Below are the code and all the weights of a small trained network. Each question names an input and a target symbol and asks about switching units off, where a switched-off unit gives its printed mean instead of its output.

import numpy as np


def w(rows, s, z=0):
    codes = np.array(rows[::2]) - 128.0
    scale = np.full(codes.shape[1], s)
    scale[-1] = z or s
    return codes * scale


def f(y):
    return np.maximum(y, 0)


def softmax(a):
    e = np.exp(a - a.max(-1, keepdims=True))
    return e / e.sum(-1, keepdims=True)


def log_softmax(a):
    a = a - a.max(-1, keepdims=True)
    return a - np.log(np.exp(a).sum(-1, keepdims=True))


def net(x, mask):
    ids = ['βεηθλμξπσφψω'.index(c) for c in x.split()]
    T = len(ids)
    res = E[ids] + P[:T]
    r = res
    for j in range(2):
        rows = slice(3 * j, 3 * j + 3)
        q, k, v = (r @ M[0][rows].T for M in (Q, K, V))
        z = softmax(np.where(np.tri(T) > 0, q @ k.T / 3**0.5, -1e9)) @ v
        o = O[0][rows]
        res = res + np.where(mask[j], z, o[:, -1]) @ o[:, :-1]
    y = f(res @ A[0][:, :-1].T + A[0][:, -1])
    res = res + np.where(mask[2:6], y, B[0][:, -1]) @ B[0][:, :-1]
    return log_softmax(res[-1] @ U[:, :-1].T + U[:, -1])


Q, K, V, O, A, B = {}, {}, {}, {}, {}, {}
E = w([
[219,119,226,118,15],'β',
[92,92,156,141,86],'ε',
[58,119,18,254,188],'η',
[64,162,140,147,250],'θ',
[220,160,149,179,64],'λ',
[189,156,238,105,87],'μ',
[161,167,130,181,118],'ξ',
[130,193,148,165,189],'π',
[101,195,166,143,230],'σ',
[215,185,167,157,134],'φ',
[207,119,116,197,2],'ψ',
[180,194,213,125,201],'ω',
],0.0084)
P = w([
[116,144,124,124,98],'0',
[118,86,202,246,147],'1',
[123,54,166,180,113],'2',
[106,118,146,168,180],'3',
[120,119,135,178,119],'4',
[89,108,161,137,108],'5',
[114,170,137,164,127],'6',
[74,141,167,130,85],'7',
[109,188,142,141,99],'8',
[18,223,213,151,104],'9',
],0.011)
Q[0] = w([
[167,31,103,65,184],'h0',
[57,171,145,118,120],'h0',
[150,154,95,140,178],'h0',
[47,172,198,195,51],'h1',
[81,225,147,183,134],'h1',
[143,252,74,90,62],'h1',
],0.016)
K[0] = w([
[196,77,185,216,153],'h0',
[181,146,70,85,112],'h0',
[134,48,149,99,142],'h0',
[172,234,58,24,99],'h1',
[179,130,82,6,84],'h1',
[108,19,64,46,180],'h1',
],0.015)
V[0] = w([
[103,62,221,97,69],'h0',
[101,86,55,178,95],'h0',
[2,101,145,72,176],'h0',
[102,64,127,148,140],'h1',
[67,129,206,94,181],'h1',
[229,87,143,78,139],'h1',
],0.03)
O[0] = w([
[149,148,132,171,9,164],'h0',
[125,221,152,74,144,251],'h0',
[146,71,235,56,47,86],'h0',
[137,80,191,103,123,68],'h1',
[5,128,140,112,143,57],'h1',
[151,127,66,32,52,2],'h1',
],0.022,0.0063)
A[0] = w([
[214,69,56,70,118,139],'n0',
[173,6,46,105,156,13],'n1',
[157,157,47,106,103,73],'n2',
[143,139,151,40,169,1],'n3',
],0.012,0.0021)
B[0] = w([
[8,95,208,210,222,180],'n0',
[101,85,56,2,143,151],'n1',
[172,75,184,58,82,254],'n2',
[121,106,63,110,26,198],'n3',
],0.0087,0.018)
U = w([
[139,108,115,79,84,103],'β',
[123,167,200,130,88,245],'ε',
[130,190,201,3,183,167],'η',
[148,34,189,58,121,56],'θ',
[202,70,164,111,161,4],'λ',
[74,122,88,118,97,49],'μ',
[115,130,127,156,168,118],'ξ',
[92,80,152,141,165,37],'π',
[117,52,183,102,149,68],'σ',
[152,83,127,90,154,208],'φ',
[167,176,110,140,144,59],'ψ',
[127,81,121,77,139,245],'ω',
],0.0054,0.0033)

Each question gives the input, a string of symbols that net reads in full, and the target symbol t.
The units are the heads (3 rows each of Q, K, V and O) and the neurons (one row each of A and B). Each row of codes is followed by its name. A weight is (code - 128) times the scale printed after its matrix; where a second scale follows, it is the last column's (O, A, B and U).
mask holds one flag per unit, heads first, then neurons. A switched-off unit (its flag False) gives its mean, the last column of its rows in O or B, instead of its output. The means were averaged over made-up inputs and are rounded, as every weight is.
A unit's drop is (log p(t) with every unit on - log p(t) with that unit switched off) / (log p(t) with every unit on - log p(t) with every unit switched off).
The circuit of an input: a set's keep is (log p(t) with only the set's units on - log p(t) with every unit switched off) / (log p(t) with every unit on - log p(t) with every unit switched off). Starting from all 6 units, units are removed one at a time, each time the one whose removal leaves the highest keep (on an exact tie, the one counted first), for as long as the keep stays at least 0.8.
units of the circuit, in order: the units of the circuit, biggest drop first
top k neurons: the k neurons with the biggest drops, biggest first
which heads matter: for each layer, one digit per head in row order, 1 if its drop is at least 0.15 and else 0, layers parted by /
input β η π θ ξ ε ε ε ε σ, target θ: top 2 neurons	[n2 n0]
input ξ ε σ σ ψ σ, target ψ: which heads matter	01
input π ε η φ ξ ξ ε ξ ξ η, target ξ: which heads matter	11
input π ε π, target ξ: which heads matter	01
input ψ η η β ψ, target λ: units of the circuit, in order	[h1]
input η ε ε ψ ε ξ μ, target η: which heads matter	10
input ξ ε λ φ π, target ψ: which heads matter	11
input ε η ω ε π, target ε: which heads matter	10
input ε ε ψ ξ ε η σ ε π ε, target π: units of the circuit, in order	[h1 h0]
input β σ φ η ε μ θ, target θ: units of the circuit, in order	[h1 n2 n0]
input η ε ε ε ε ψ ε ε ψ ε, target ψ: which heads matter	11
input ε ε σ, target ε: which heads matter	10
input β ε ε θ ε, target θ: which heads matter	01
input ξ σ η ε ε ξ ψ ε, target ψ: units of the circuit, in order	[h0 h1]
input ε π ε ε μ, target ε: units of the circuit, in order	[h0]
input ε η ε φ ε φ ε μ β β, target β: top 2 neurons	[n2 n0]
input π ε η λ ε ψ ψ, target ψ: units of the circuit, in order	[n0 h0 n2]
input ξ ε π π ξ θ, target ξ: units of the circuit, in order	[n2 h0]
input ξ ε η σ ξ ψ ε π ε φ, target ψ: which heads matter	01
input η η μ ε η ψ π, target η: units of the circuit, in order	[h0]
input ξ ε ε ξ ε ε ξ, target ψ: which heads matter	01
input ξ ε ε π η, target ψ: units of the circuit, in order	[h1 n0 n2]
